Here is a tiny trained network, its code and every weight. The questions are about switching its units off for an input and a class, where a switched-off unit gives its printed mean instead of its output.

import numpy as np


def w(rows, s, z=0):
    codes = np.array(rows[::2]) - 128.0
    scale = np.full(codes.shape[1], s)
    scale[-1] = z or s
    return codes * scale


def f(y):
    return y / 2 * (1 + np.tanh(0.7978845608 * (y + 0.044715 * y**3)))


def log_softmax(a):
    a = a - a.max(-1, keepdims=True)
    return a - np.log(np.exp(a).sum(-1, keepdims=True))


def net(x, mask):
    res = np.array(x, float).reshape(1, 5) / 4 @ E
    y = f(res @ A[0][:, :-1].T + A[0][:, -1])
    res = res + np.where(mask, y, B[0][:, -1]) @ B[0][:, :-1]
    return log_softmax(res[-1] @ U[:, :-1].T + U[:, -1])


A, B = {}, {}
E = w([
[190,163,182],'x0',
[217,244,2],'x1',
[101,45,128],'x2',
[235,101,41],'x3',
[213,58,184],'x4',
],0.0065)
A[0] = w([
[156,115,170,53],'N1',
[129,165,130,123],'N2',
[35,120,118,107],'N3',
[117,109,136,108],'N4',
[73,182,138,36],'N5',
[45,157,91,226],'N6',
[112,163,184,75],'N7',
[223,85,110,159],'N8',
[94,96,191,79],'N9',
[170,151,198,136],'N10',
[168,67,34,1],'N11',
[160,145,188,122],'N12',
[131,126,131,110],'N13',
[179,165,249,138],'N14',
[16,57,48,47],'N15',
[101,106,160,103],'N16',
[90,164,134,111],'N17',
[126,115,84,22],'N18',
[116,191,140,197],'N19',
[139,115,128,102],'N20',
[114,119,174,98],'N21',
[57,58,58,84],'N22',
[176,71,172,109],'N23',
[68,66,126,131],'N24',
[72,105,104,110],'N25',
[194,128,120,116],'N26',
],0.012,0.005)
B[0] = w([
[157,154,135,136],'N1',
[134,159,140,143],'N2',
[96,172,151,199],'N3',
[140,129,131,134],'N4',
[42,93,100,148],'N5',
[66,201,142,241],'N6',
[110,45,112,149],'N7',
[117,221,63,253],'N8',
[187,127,194,207],'N9',
[194,142,169,180],'N10',
[166,57,95,192],'N11',
[186,135,164,162],'N12',
[130,122,126,122],'N13',
[253,171,198,228],'N14',
[131,111,194,215],'N15',
[156,124,152,168],'N16',
[69,122,122,148],'N17',
[145,71,142,121],'N18',
[116,174,159,197],'N19',
[129,127,120,124],'N20',
[173,105,155,161],'N21',
[175,97,178,192],'N22',
[144,112,96,207],'N23',
[157,170,158,217],'N24',
[130,132,149,161],'N25',
[173,193,127,189],'N26',
],0.025,0.0059)
U = w([
[75,52,86,18],'0',
[122,165,140,113],'1',
[47,41,78,2],'2',
[49,48,88,20],'3',
[61,80,55,100],'4',
[76,116,214,199],'5',
[171,98,1,193],'6',
[46,169,82,245],'7',
],0.008,0.0072)

Each question gives the input, the list of numbers given to net, and the class t.
The units are the neurons (one row each of A and B). Each row of codes is followed by its name. A weight is (code - 128) times the scale printed after its matrix; where a second scale follows, it is the last column's (A, B and U).
mask holds one flag per neuron, in row order. A switched-off neuron (its flag False) gives its mean, the last column of its row in B, instead of its output. The means were averaged over made-up inputs and are rounded, as every weight is.
A unit's drop is (log p(t) with every unit on - log p(t) with that unit switched off) / (log p(t) with every unit on - log p(t) with every unit switched off).
The circuit of an input: a set's keep is (log p(t) with only the set's units on - log p(t) with every unit switched off) / (log p(t) with every unit on - log p(t) with every unit switched off). Starting from the 12 units with the biggest drops (on a tie, the unit counted first), units are removed one at a time, each time the one whose removal leaves the highest keep (on an exact tie, the one counted first), for as long as the keep stays at least 0.8.
units of the circuit, in order: the units of the circuit, biggest drop first
unit that matters most: the unit with the biggest drop
top k neurons: the k neurons with the biggest drops, biggest first
drop when u is switched off: that unit's drop, to one decimal
input [5,4,4,5,-7], class 6: units of the circuit, in order -> N3, N15
input [-6,6,5,-6,-5], class 5: units of the circuit, in order -> N15
input [6,7,-8,6,-5], class 7: units of the circuit, in order -> N14, N8
input [-6,2,-3,3,-2], class 7: top 2 neurons -> N14, N6
input [6,-7,-3,0,5], class 1: units of the circuit, in order -> N14, N23
input [3,6,-7,6,2], class 6: units of the circuit, in order -> N6, N11
input [4,3,7,0,1], class 6: units of the circuit, in order -> N6, N3, N15
input [-8,5,1,3,-5], class 5: units of the circuit, in order -> N15, N8
input [0,7,2,-3,6], class 7: units of the circuit, in order -> N14, N9
input [-4,8,0,4,-4], class 6: top 2 neurons -> N11, N3
input [-3,-2,7,7,-6], class 5: top 2 neurons -> N15, N22
input [-7,-2,-1,6,-8], class 5: drop when N18 is switched off -> 0.0
input [-8,4,7,0,-3], class 5: drop when N15 is switched off -> 0.1
input [-3,1,-2,0,-1], class 7: drop when N9 is switched off -> 0.1
input [2,6,-8,4,5], class 6: unit that matters most -> N6
